Below is a small trained network, with its code and all its weights. Each question gives an input and a class and asks what happens when units are switched off, that is, made to give their printed mean instead of their output.

import numpy as np


def w(rows, s, z=0):
    codes = np.array(rows[::2]) - 128.0
    scale = np.full(codes.shape[1], s)
    scale[-1] = z or s
    return codes * scale


def f(y):
    return np.maximum(y, 0)


def log_softmax(a):
    a = a - a.max(-1, keepdims=True)
    return a - np.log(np.exp(a).sum(-1, keepdims=True))


def net(x, mask):
    res = np.array(x, float).reshape(1, 3) / 4 @ E
    y = f(res @ A[0][:, :-1].T + A[0][:, -1])
    res = res + np.where(mask, y, B[0][:, -1]) @ B[0][:, :-1]
    return log_softmax(res[-1] @ U[:, :-1].T + U[:, -1])


A, B = {}, {}
E = w([
[119,55,133,93,125,89,188,161,182,204],'x0',
[26,121,79,86,156,62,59,80,126,49],'x1',
[90,132,193,180,255,48,150,230,108,142],'x2',
],0.0091)
A[0] = w([
[69,87,50,74,137,55,121,138,129,94,92],'neuron 0',
[94,164,92,176,161,160,70,75,52,39,109],'neuron 1',
[121,140,76,94,124,162,65,89,96,58,67],'neuron 2',
[105,113,155,150,240,74,138,185,104,101,251],'neuron 3',
[77,70,83,93,142,65,82,84,156,126,113],'neuron 4',
[114,160,216,189,222,98,168,199,76,143,162],'neuron 5',
[158,82,148,112,139,134,187,156,178,213,232],'neuron 6',
[60,113,116,94,151,2,82,109,137,108,49],'neuron 7',
[98,99,116,73,168,97,143,100,153,90,97],'neuron 8',
[139,165,100,89,113,110,61,67,65,99,82],'neuron 9',
[157,136,74,100,93,191,121,23,147,122,178],'neuron 10',
],0.0076,0.0019)
B[0] = w([
[141,45,52,93,173,177,192,134,116,169,207],'neuron 0',
[48,159,199,150,92,97,133,191,147,180,221],'neuron 1',
[73,188,150,100,117,99,149,101,200,102,206],'neuron 2',
[158,105,131,233,65,139,39,191,44,191,252],'neuron 3',
[147,67,51,111,186,224,195,116,79,163,204],'neuron 4',
[168,148,54,230,102,137,78,94,35,143,254],'neuron 5',
[116,3,216,164,84,164,160,229,178,254,220],'neuron 6',
[190,53,113,103,146,196,165,156,113,168,222],'neuron 7',
[192,91,110,71,178,164,162,129,129,123,177],'neuron 8',
[50,191,209,126,127,89,171,106,180,99,198],'neuron 9',
[140,151,61,181,87,161,109,69,47,116,238],'neuron 10',
],0.0075,0.0095)
U = w([
[120,144,67,68,141,121,176,22,141,50,74],'0',
[47,244,248,195,88,38,60,116,169,43,99],'1',
[223,107,85,196,123,144,99,161,12,162,175],'2',
[104,87,243,103,139,110,217,247,255,161,205],'3',
[207,141,188,57,179,47,81,172,189,40,3],'4',
],0.0075,0.0044)

Each question gives the input, the list of numbers given to net, and the class t.
The units are the neurons (one row each of A and B). Each row of codes is followed by its name. A weight is (code - 128) times the scale printed after its matrix; where a second scale follows, it is the last column's (A, B and U).
mask holds one flag per neuron, in row order. A switched-off neuron (its flag False) gives its mean, the last column of its row in B, instead of its output. The means were averaged over made-up inputs and are rounded, as every weight is.
A unit's drop is (log p(t) with every unit on - log p(t) with that unit switched off) / (log p(t) with every unit on - log p(t) with every unit switched off).
The circuit of an input: a set's keep is (log p(t) with only the set's units on - log p(t) with every unit switched off) / (log p(t) with every unit on - log p(t) with every unit switched off). Starting from all 11 units, units are removed one at a time, each time the one whose removal leaves the highest keep (on an exact tie, the one counted first), for as long as the keep stays at least 0.8.
circuit, biggest first: the units of the circuit, biggest drop first
unit that matters most: the unit with the biggest drop
top k neurons: the k neurons with the biggest drops, biggest first
drop of u: that unit's drop, to one decimal
input [5,-6,1], class 3: unit that matters most => neuron 6
input [2,-2,-8], class 0: circuit, biggest first => neuron 3; neuron 5
input [6,0,1], class 3: top 3 neurons => neuron 10; neuron 6; neuron 5
input [-6,7,-4], class 0: top 4 neurons => neuron 4; neuron 0; neuron 3; neuron 7
input [-6,2,4], class 1: circuit, biggest first => neuron 1; neuron 4
input [6,2,-2], class 3: top 4 neurons => neuron 5; neuron 3; neuron 10; neuron 6
input [4,-3,2], class 3: top 2 neurons => neuron 6; neuron 10
input [1,2,-1], class 0: top 3 neurons => neuron 3; neuron 6; neuron 5
input [-1,0,-7], class 0: top 2 neurons => neuron 3; neuron 10
input [-8,7,3], class 1: top 2 neurons => neuron 6; neuron 1
input [3,-6,1], class 3: top 2 neurons => neuron 6; neuron 10
input [6,-5,5], class 2: top 2 neurons => neuron 5; neuron 3
input [-4,7,-5], class 0: top 2 neurons => neuron 4; neuron 0
input [5,-2,8], class 2: unit that matters most => neuron 5
input [-8,4,-7], class 1: drop of neuron 8 => 0.0
input [1,-5,0], class 3: drop of neuron 5 => 0.1
input [5,2,0], class 3: drop of neuron 5 => 1.0
